Here is a tiny trained network, its code and every weight. The questions are about switching its units off for an input and a class, where a switched-off unit gives its printed mean instead of its output.

import numpy as np


def w(rows, s, z=0):
    codes = np.array(rows[::2]) - 128.0
    scale = np.full(codes.shape[1], s)
    scale[-1] = z or s
    return codes * scale


def norm(h):
    return h / np.sqrt((h * h).mean(-1, keepdims=True) + 1e-5)


def f(y):
    return np.maximum(y, 0)


def log_softmax(a):
    a = a - a.max(-1, keepdims=True)
    return a - np.log(np.exp(a).sum(-1, keepdims=True))


def net(x, mask):
    res = np.array(x, float).reshape(1, 3) / 4 @ E
    u = 0
    for l in range(2):
        y = f(norm(res) @ A[l][:, :-1].T + A[l][:, -1])
        res = res + np.where(mask[u : u + 12], y, B[l][:, -1]) @ B[l][:, :-1]
        u += 12
    return log_softmax(norm(res)[-1] @ U[:, :-1].T + U[:, -1])


A, B = {}, {}
E = w([
[45,235,76,3,234,163,153,145,102,24,92,123],'x0',
[108,126,84,189,87,59,94,83,81,180,157,54],'x1',
[128,123,108,180,132,136,178,109,155,115,151,162],'x2',
],0.013)
A[0] = w([
[169,40,104,218,65,91,114,76,93,176,203,75,84],'0.n0',
[111,137,90,125,59,111,156,62,130,199,115,112,19],'0.n1',
[236,41,181,151,84,151,91,139,146,187,91,123,144],'0.n2',
[103,123,72,135,148,64,55,114,105,147,142,124,50],'0.n3',
[88,142,68,116,160,82,75,154,101,89,118,129,123],'0.n4',
[77,81,76,151,143,81,87,109,74,168,208,170,2],'0.n5',
[170,87,188,100,52,137,140,85,174,190,104,93,4],'0.n6',
[168,83,221,98,84,163,77,108,130,168,131,135,90],'0.n7',
[180,87,88,221,52,49,108,52,118,215,187,76,105],'0.n8',
[82,160,108,146,152,84,39,163,10,137,163,67,178],'0.n9',
[146,96,172,156,102,112,133,166,123,176,140,94,35],'0.n10',
[92,185,114,99,159,62,44,130,25,109,150,39,57],'0.n11',
],0.013,0.0087)
B[0] = w([
[12,73,204,223,50,155,167,55,254,186,61,50,236],'0.n0',
[61,104,140,147,81,132,125,166,175,73,78,153,152],'0.n1',
[202,76,167,112,45,125,65,173,59,115,104,207,228],'0.n2',
[120,178,72,70,160,204,217,83,141,191,83,62,155],'0.n3',
[88,170,71,133,101,133,185,160,159,128,84,123,175],'0.n4',
[155,155,66,75,136,179,187,49,87,142,197,124,150],'0.n5',
[112,178,172,110,103,179,89,129,88,167,86,162,169],'0.n6',
[186,92,162,92,157,157,99,187,59,59,188,203,180],'0.n7',
[47,26,189,219,26,165,224,38,213,203,47,51,254],'0.n8',
[83,159,131,63,121,125,182,196,141,133,18,100,204],'0.n9',
[177,104,134,123,113,104,129,142,152,128,145,147,164],'0.n10',
[112,104,70,90,145,43,87,196,36,111,73,102,194],'0.n11',
],0.012,0.022)
A[1] = w([
[119,158,96,110,126,65,73,123,107,110,120,78,120],'1.n0',
[122,139,103,103,147,78,90,140,52,113,146,70,109],'1.n1',
[143,89,108,178,120,68,98,71,154,183,148,47,93],'1.n2',
[102,113,135,213,72,119,147,68,172,190,151,104,115],'1.n3',
[171,77,162,185,100,104,154,93,171,188,114,87,179],'1.n4',
[145,134,178,131,134,165,137,134,81,101,156,189,116],'1.n5',
[196,91,166,116,85,129,100,153,72,142,130,197,91],'1.n6',
[102,126,51,102,140,87,86,141,72,143,115,102,159],'1.n7',
[186,210,59,200,174,4,42,128,159,78,196,53,6],'1.n8',
[109,135,90,95,130,109,88,106,66,160,113,60,137],'1.n9',
[171,77,179,131,54,160,148,111,127,174,122,159,173],'1.n10',
[88,176,118,86,145,129,195,137,201,68,135,151,142],'1.n11',
],0.018,0.011)
B[1] = w([
[81,157,114,103,67,93,181,175,153,82,113,104,159],'1.n0',
[70,187,74,63,65,128,177,132,101,158,66,68,159],'1.n1',
[92,99,228,193,38,158,181,113,195,142,83,120,166],'1.n2',
[41,137,173,164,79,210,201,99,197,143,92,79,226],'1.n3',
[69,149,161,121,86,161,179,88,200,156,83,95,237],'1.n4',
[179,116,77,166,197,119,79,102,110,124,183,128,169],'1.n5',
[174,122,58,123,123,63,45,170,87,123,173,135,185],'1.n6',
[105,196,115,60,95,113,188,197,104,53,125,123,187],'1.n7',
[22,50,230,249,39,79,222,175,188,114,17,158,128],'1.n8',
[100,129,131,115,68,63,128,171,95,76,129,94,170],'1.n9',
[82,72,111,136,88,79,72,120,118,141,114,109,252],'1.n10',
[201,167,117,168,197,181,138,94,120,112,191,144,230],'1.n11',
],0.017,0.022)
U = w([
[51,235,17,28,192,104,232,207,53,75,45,42,110],'0',
[214,28,148,79,86,42,37,211,53,153,209,223,33],'1',
[46,15,208,240,8,155,122,60,175,241,59,51,254],'2',
[235,191,178,63,249,209,211,145,165,74,231,189,134],'3',
],0.013,0.006)

Each question gives the input, the list of numbers given to net, and the class t.
The units are the neurons (one row each of A and B). Each row of codes is followed by its name. A weight is (code - 128) times the scale printed after its matrix; where a second scale follows, it is the last column's (A, B and U).
mask holds one flag per neuron, layer by layer. A switched-off neuron (its flag False) gives its mean, the last column of its row in B, instead of its output. The means were averaged over made-up inputs and are rounded, as every weight is.
A unit's drop is (log p(t) with every unit on - log p(t) with that unit switched off) / (log p(t) with every unit on - log p(t) with every unit switched off).
unit that matters most: the unit with the biggest drop
k most important neurons: the k neurons with the biggest drops, biggest first
k most important neurons of layer l: the k neurons of layer l with the biggest drops, biggest first
drop when u is switched off: that unit's drop, to one decimal
input [3,-4,7], class 3: most important neuron	(0.n8)
input [3,-3,7], class 3: 4 most important neurons	(0.n8, 0.n0, 0.n2, 0.n11)
input [6,-8,-3], class 3: 2 most important neurons	(0.n11, 0.n8)
input [0,-7,5], class 3: 3 most important neurons of layer 0	(0.n8, 0.n0, 0.n2)
input [-1,-2,3], class 1: 2 most important neurons	(0.n8, 0.n0)
input [5,-1,6], class 3: 2 most important neurons	(0.n8, 0.n11)
input [3,-4,6], class 3: 2 most important neurons	(0.n8, 0.n0)
input [6,-5,-1], class 3: 2 most important neurons	(0.n11, 0.n8)
input [1,-5,8], class 3: 3 most important neurons	(0.n8, 0.n0, 0.n2)
input [-4,-6,8], class 1: 3 most important neurons	(0.n8, 0.n0, 1.n6)
input [8,-4,1], class 3: 2 most important neurons	(0.n11, 1.n11)
input [-6,-8,7], class 1: 3 most important neurons of layer 0	(0.n8, 0.n0, 0.n2)
input [2,-8,5], class 3: 3 most important neurons	(0.n8, 0.n0, 0.n2)
input [-7,-7,-5], class 1: unit that matters most	0.n7
input [-1,-4,5], class 1: drop when 0.n9 is switched off	0.0
input [3,5,5], class 0: drop when 0.n0 is switched off	0.1
input [-1,-6,8], class 1: drop when 0.n9 is switched off	0.2
input [1,4,-5], class 0: drop when 0.n11 is switched off	0.2
